Below are the code and all the weights of a small trained network. Each question names an input and a class and asks about switching units off, where a switched-off unit gives its printed mean instead of its output.

import numpy as np


def w(rows, s, z=0):
    codes = np.array(rows[::2]) - 128.0
    scale = np.full(codes.shape[1], s)
    scale[-1] = z or s
    return codes * scale


def norm(h):
    return h / np.sqrt((h * h).mean(-1, keepdims=True) + 1e-5)


def f(y):
    return y / 2 * (1 + np.tanh(0.7978845608 * (y + 0.044715 * y**3)))


def log_softmax(a):
    a = a - a.max(-1, keepdims=True)
    return a - np.log(np.exp(a).sum(-1, keepdims=True))


def net(x, mask):
    res = np.array(x, float).reshape(1, 6) / 4 @ E
    u = 0
    for l in range(4):
        y = f(norm(res) @ A[l][:, :-1].T + A[l][:, -1])
        res = res + np.where(mask[u : u + 7], y, B[l][:, -1]) @ B[l][:, :-1]
        u += 7
    return log_softmax(norm(res)[-1] @ U[:, :-1].T + U[:, -1])


A, B = {}, {}
E = w([
[72,134,230,128],'x0',
[126,127,128,129],'x1',
[126,129,129,130],'x2',
[168,233,104,247],'x3',
[131,132,131,128],'x4',
[79,240,54,74],'x5',
],0.0014)
A[0] = w([
[146,116,173,136,1],'0.n1',
[156,26,122,84,71],'0.n2',
[225,137,84,143,178],'0.n3',
[55,229,113,159,89],'0.n4',
[136,4,159,177,137],'0.n5',
[189,181,162,94,56],'0.n6',
[173,128,195,249,119],'0.n7',
],0.003,0.00092)
B[0] = w([
[150,82,133,155,77],'0.n1',
[187,216,95,82,186],'0.n2',
[98,94,115,144,189],'0.n3',
[167,227,253,85,188],'0.n4',
[206,102,12,107,252],'0.n5',
[144,152,140,136,89],'0.n6',
[34,100,142,206,255],'0.n7',
],0.0022,0.00076)
A[1] = w([
[44,152,134,133,141],'1.n1',
[73,119,133,150,94],'1.n2',
[80,179,177,86,1],'1.n3',
[187,186,62,203,86],'1.n4',
[161,102,81,186,110],'1.n5',
[146,3,150,99,96],'1.n6',
[102,140,138,78,224],'1.n7',
],0.0053,0.0009)
B[1] = w([
[180,95,129,85,166],'1.n1',
[139,104,129,95,130],'1.n2',
[154,70,188,117,171],'1.n3',
[166,67,193,107,201],'1.n4',
[119,81,184,94,174],'1.n5',
[149,253,188,164,253],'1.n6',
[80,74,125,132,189],'1.n7',
],0.004,0.0017)
A[2] = w([
[77,55,187,183,2],'2.n1',
[214,163,133,201,99],'2.n2',
[122,77,158,56,142],'2.n3',
[77,147,220,253,83],'2.n4',
[60,138,137,109,127],'2.n5',
[202,98,169,137,150],'2.n6',
[219,203,88,88,54],'2.n7',
],0.0037,0.00079)
B[2] = w([
[185,167,104,224,154],'2.n1',
[115,102,148,46,190],'2.n2',
[139,112,6,113,169],'2.n3',
[63,174,47,159,252],'2.n4',
[115,10,148,183,132],'2.n5',
[108,163,75,62,196],'2.n6',
[221,126,108,221,158],'2.n7',
],0.0023,0.0018)
A[3] = w([
[193,12,138,186,3],'3.n1',
[110,109,1,118,116],'3.n2',
[198,162,104,216,181],'3.n3',
[220,151,119,78,58],'3.n4',
[197,120,196,221,57],'3.n5',
[145,58,107,221,117],'3.n6',
[116,114,194,173,101],'3.n7',
],0.0052,0.0021)
B[3] = w([
[65,200,194,10,129],'3.n1',
[97,254,69,137,156],'3.n2',
[138,2,171,101,250],'3.n3',
[178,80,55,219,175],'3.n4',
[86,170,44,78,211],'3.n5',
[55,68,151,143,154],'3.n6',
[184,216,46,122,167],'3.n7',
],0.0032,0.0019)
U = w([
[244,54,87,161,216],'0',
[66,33,187,43,204],'1',
[124,254,221,149,174],'2',
[36,82,154,243,13],'3',
[122,218,16,97,3],'4',
],0.009,0.002)

Each question gives the input, the list of numbers given to net, and the class t.
The units are the neurons (one row each of A and B). Each row of codes is followed by its name. A weight is (code - 128) times the scale printed after its matrix; where a second scale follows, it is the last column's (A, B and U).
mask holds one flag per neuron, layer by layer. A switched-off neuron (its flag False) gives its mean, the last column of its row in B, instead of its output. The means were averaged over made-up inputs and are rounded, as every weight is.
A unit's drop is (log p(t) with every unit on - log p(t) with that unit switched off) / (log p(t) with every unit on - log p(t) with every unit switched off).
The circuit of an input: a set's keep is (log p(t) with only the set's units on - log p(t) with every unit switched off) / (log p(t) with every unit on - log p(t) with every unit switched off). Starting from the 12 units with the biggest drops (on a tie, the unit counted first), units are removed one at a time, each time the one whose removal leaves the highest keep (on an exact tie, the one counted first), for as long as the keep stays at least 0.8.
circuit, biggest first: the units of the circuit, biggest drop first
most important unit: the unit with the biggest drop
k most important neurons: the k neurons with the biggest drops, biggest first
k most important neurons of layer l: the k neurons of layer l with the biggest drops, biggest first
drop of u: that unit's drop, to one decimal
input [-6,-5,8,3,-3,7], class 0: most important unit : 1.n4
input [8,3,-8,-7,0,-3], class 2: 2 most important neurons : [1.n6, 3.n3]
input [5,-3,4,0,-2,-4], class 2: circuit, biggest first : [1.n6, 3.n7]
input [-4,-4,-5,4,-6,-1], class 1: circuit, biggest first : [3.n1, 1.n4]
input [0,4,1,1,5,-4], class 1: circuit, biggest first : [3.n4, 1.n5]
input [-8,5,-7,7,1,7], class 0: circuit, biggest first : [1.n4, 3.n3]
input [0,-3,-2,6,-7,0], class 1: 2 most important neurons of layer 3 : [3.n3, 3.n4]
input [5,1,-3,-8,-5,-2], class 2: circuit, biggest first : [1.n6, 3.n3]
input [-3,4,2,7,7,-2], class 1: circuit, biggest first : [1.n4, 1.n6, 3.n1]
input [-8,-2,-3,2,-6,8], class 0: circuit, biggest first : [1.n4, 2.n7, 3.n3]
input [0,2,5,-3,6,-3], class 0: 3 most important neurons of layer 0 : [0.n5, 0.n2, 0.n7]
input [-4,-7,-3,-7,6,-5], class 0: 2 most important neurons : [1.n6, 3.n4]
input [1,-2,0,7,4,-1], class 3: 2 most important neurons : [0.n7, 2.n4]
input [-1,-6,-2,2,8,-7], class 1: most important unit : 3.n3
input [-1,-3,8,-4,-2,-1], class 0: 2 most important neurons : [1.n6, 0.n2]
input [2,-7,2,-3,4,-7], class 2: 2 most important neurons of layer 1 : [1.n6, 1.n1]
input [-1,1,5,7,8,-3], class 1: 4 most important neurons : [1.n6, 1.n4, 3.n3, 3.n1]
input [-6,-1,0,8,8,-3], class 1: 3 most important neurons : [3.n1, 1.n4, 1.n6]
input [-6,-6,-1,2,8,6], class 0: 2 most important neurons : [1.n4, 2.n7]
input [-7,-8,8,5,-3,-6], class 1: most important unit : 3.n1
input [4,-7,0,-1,7,4], class 1: 2 most important neurons of layer 1 : [1.n6, 1.n7]
input [6,4,-8,-8,-1,0], class 2: 3 most important neurons of layer 3 : [3.n3, 3.n6, 3.n4]
input [-3,-7,7,7,5,-8], class 1: 2 most important neurons : [3.n1, 1.n4]
input [6,-8,-3,0,0,-3], class 2: 2 most important neurons of layer 1 : [1.n6, 1.n7]
input [4,-8,5,-5,-1,0], class 2: 2 most important neurons : [1.n6, 3.n3]
input [-8,-3,5,-6,-7,1], class 4: 2 most important neurons of layer 3 : [3.n2, 3.n3]
input [2,-8,8,-5,4,0], class 2: circuit, biggest first : [1.n6]
input [3,-3,0,-8,-3,-2], class 2: circuit, biggest first : [1.n6, 3.n3]
input [-6,-3,4,4,0,8], class 0: drop of 1.n4 : 0.3
